Here is a tiny trained network, its code and every weight. The questions are about switching its units off for an input and a target symbol, where a switched-off unit gives its printed mean instead of its output.

import numpy as np


def w(rows, s, z=0):
    codes = np.array(rows[::2]) - 128.0
    scale = np.full(codes.shape[1], s)
    scale[-1] = z or s
    return codes * scale


def f(y):
    return y / 2 * (1 + np.tanh(0.7978845608 * (y + 0.044715 * y**3)))


def softmax(a):
    e = np.exp(a - a.max(-1, keepdims=True))
    return e / e.sum(-1, keepdims=True)


def log_softmax(a):
    a = a - a.max(-1, keepdims=True)
    return a - np.log(np.exp(a).sum(-1, keepdims=True))


def net(x, mask):
    ids = ['γεζμψω'.index(c) for c in x.split()]
    T = len(ids)
    res = E[ids] + P[:T]
    r = res
    for j in range(2):
        rows = slice(2 * j, 2 * j + 2)
        q, k, v = (r @ M[0][rows].T for M in (Q, K, V))
        z = softmax(np.where(np.tri(T) > 0, q @ k.T / 2**0.5, -1e9)) @ v
        o = O[0][rows]
        res = res + np.where(mask[j], z, o[:, -1]) @ o[:, :-1]
    y = f(res @ A[0][:, :-1].T + A[0][:, -1])
    res = res + np.where(mask[2:6], y, B[0][:, -1]) @ B[0][:, :-1]
    return log_softmax(res[-1] @ U[:, :-1].T + U[:, -1])


Q, K, V, O, A, B = {}, {}, {}, {}, {}, {}
E = w([
[107,166,67,187,236,165,81,202],'γ',
[147,198,174,53,186,175,93,48],'ε',
[254,156,228,110,179,132,73,48],'ζ',
[36,186,109,53,225,136,172,78],'μ',
[134,219,217,165,86,120,157,138],'ψ',
[27,139,165,119,73,225,124,46],'ω',
],0.015)
P = w([
[120,76,55,247,151,180,171,114],'0',
[119,118,136,55,161,221,149,116],'1',
[212,150,137,156,214,133,108,173],'2',
[179,119,172,102,167,161,115,93],'3',
[108,142,142,84,150,152,133,130],'4',
[129,196,149,60,200,145,145,68],'5',
[197,156,150,143,152,98,101,130],'6',
[232,163,194,99,159,87,115,121],'7',
[193,146,146,122,140,105,91,160],'8',
[155,182,156,126,93,117,84,132],'9',
],0.011)
Q[0] = w([
[94,27,75,164,53,55,108,118],'h0',
[120,93,93,133,135,36,211,182],'h0',
[180,50,138,119,95,149,136,117],'h1',
[254,134,85,33,133,58,163,110],'h1',
],0.0082)
K[0] = w([
[136,238,168,1,112,130,47,206],'h0',
[142,138,128,71,69,152,73,167],'h0',
[183,228,179,41,69,129,60,185],'h1',
[199,221,193,36,236,108,140,123],'h1',
],0.0072)
V[0] = w([
[69,89,2,119,25,160,201,142],'h0',
[54,96,89,4,230,149,156,129],'h0',
[137,110,162,116,106,84,230,71],'h1',
[115,118,102,141,86,163,92,79],'h1',
],0.0067)
O[0] = w([
[175,78,103,224,123,137,145,18,3],'h0',
[255,125,126,23,211,35,183,115,52],'h0',
[88,166,106,150,97,81,64,63,81],'h1',
[164,110,197,104,122,46,236,188,170],'h1',
],0.0094,0.0018)
A[0] = w([
[218,94,51,89,140,118,199,107,121],'n0',
[254,110,100,9,140,84,83,219,51],'n1',
[93,229,138,140,137,86,92,43,252],'n2',
[147,137,62,101,44,112,164,92,69],'n3',
],0.0073,0.0017)
B[0] = w([
[93,147,53,68,152,177,53,37,186],'n0',
[100,121,117,125,164,78,126,108,243],'n1',
[127,65,165,75,109,84,93,121,254],'n2',
[114,174,136,149,62,4,170,132,117],'n3',
],0.011,0.0085)
U = w([
[153,149,139,120,171,175,176,148,253],'γ',
[88,91,182,126,178,41,191,166,112],'ε',
[151,156,86,60,58,102,73,192,161],'ζ',
[113,254,28,141,61,68,162,86,34],'μ',
[36,134,113,201,113,79,87,116,25],'ψ',
[134,101,115,182,105,88,202,84,155],'ω',
],0.0056,0.0027)

Each question gives the input, a string of symbols that net reads in full, and the target symbol t.
The units are the heads (2 rows each of Q, K, V and O) and the neurons (one row each of A and B). Each row of codes is followed by its name. A weight is (code - 128) times the scale printed after its matrix; where a second scale follows, it is the last column's (O, A, B and U).
mask holds one flag per unit, heads first, then neurons. A switched-off unit (its flag False) gives its mean, the last column of its rows in O or B, instead of its output. The means were averaged over made-up inputs and are rounded, as every weight is.
A unit's drop is (log p(t) with every unit on - log p(t) with that unit switched off) / (log p(t) with every unit on - log p(t) with every unit switched off).
The circuit of an input: a set's keep is (log p(t) with only the set's units on - log p(t) with every unit switched off) / (log p(t) with every unit on - log p(t) with every unit switched off). Starting from all 6 units, units are removed one at a time, each time the one whose removal leaves the highest keep (on an exact tie, the one counted first), for as long as the keep stays at least 0.8.
circuit, biggest first: the units of the circuit, biggest drop first
top k neurons: the k neurons with the biggest drops, biggest first
heads that matter: for each layer, one digit per head in row order, 1 if its drop is at least 0.15 and else 0, layers parted by /
drop of u: that unit's drop, to one decimal
input ε ζ ε γ ω ε ζ ε ψ ψ, target ε: circuit, biggest first : [h0 n0 h1]
input ω ε ζ γ ω ψ ω ω ψ ζ, target ω: circuit, biggest first : [h0]
input ε ε μ ζ μ ψ ε ζ ε γ, target ε: circuit, biggest first : [h0 n1]
input ψ ε ε ε ε ω, target ψ: heads that matter : 10
input ψ ψ ε γ, target ψ: heads that matter : 10
input γ ψ γ ε ω, target γ: circuit, biggest first : [h1 n2]
input μ γ γ ε ε ω ψ ψ, target μ: top 3 neurons : [n0 n1 n2]
input ε ε ψ μ μ ε ε ε ε, target ε: circuit, biggest first : [n1 h0]
input ψ ε ψ μ ε ε μ ε μ, target ψ: heads that matter : 11
input ε ω γ ω ψ ε ε ε ω, target ε: circuit, biggest first : [h1 n0]
input ζ μ μ μ ψ ψ ε μ, target ζ: heads that matter : 11
input ω γ γ ε γ ε μ ε ε ζ, target ω: heads that matter : 10
input μ ζ ω, target μ: circuit, biggest first : [h0 n0 n2]
input ε μ ε μ γ ε ψ ω ζ ζ, target ε: circuit, biggest first : [n1 h0]
input μ ψ μ ψ, target μ: circuit, biggest first : [h0 n0 n1]
input ζ ε ψ μ μ ζ, target ζ: heads that matter : 11
input γ ζ γ ε ε ζ ε ψ ε μ, target γ: heads that matter : 01
input ψ γ ψ ψ, target ψ: heads that matter : 10
input μ ω ω γ ε ε μ ζ, target μ: circuit, biggest first : [n0 h0 n1]
input ε ε ψ ε ψ ε, target ε: circuit, biggest first : [h0 n1 n2]
input μ ζ ω ε ω ε, target μ: circuit, biggest first : [h0 n0]
input ε ψ ε ζ ψ μ ω ψ ω, target ε: top 2 neurons : [n0 n1]
input ε ω ψ ε ζ ε ε μ ε ζ, target ε: top 2 neurons : [n1 n0]
input ζ ε ε μ, target ζ: top neuron : [n1]
input ω γ ζ ε μ ε ω ψ, target ω: drop of h0 : 1.0
input μ ε ψ γ ε ψ ε, target μ: drop of h0 : 1.5
input μ ψ ψ ζ μ, target μ: drop of n0 : 1.3
input ψ μ ω μ, target ψ: drop of h1 : 0.2
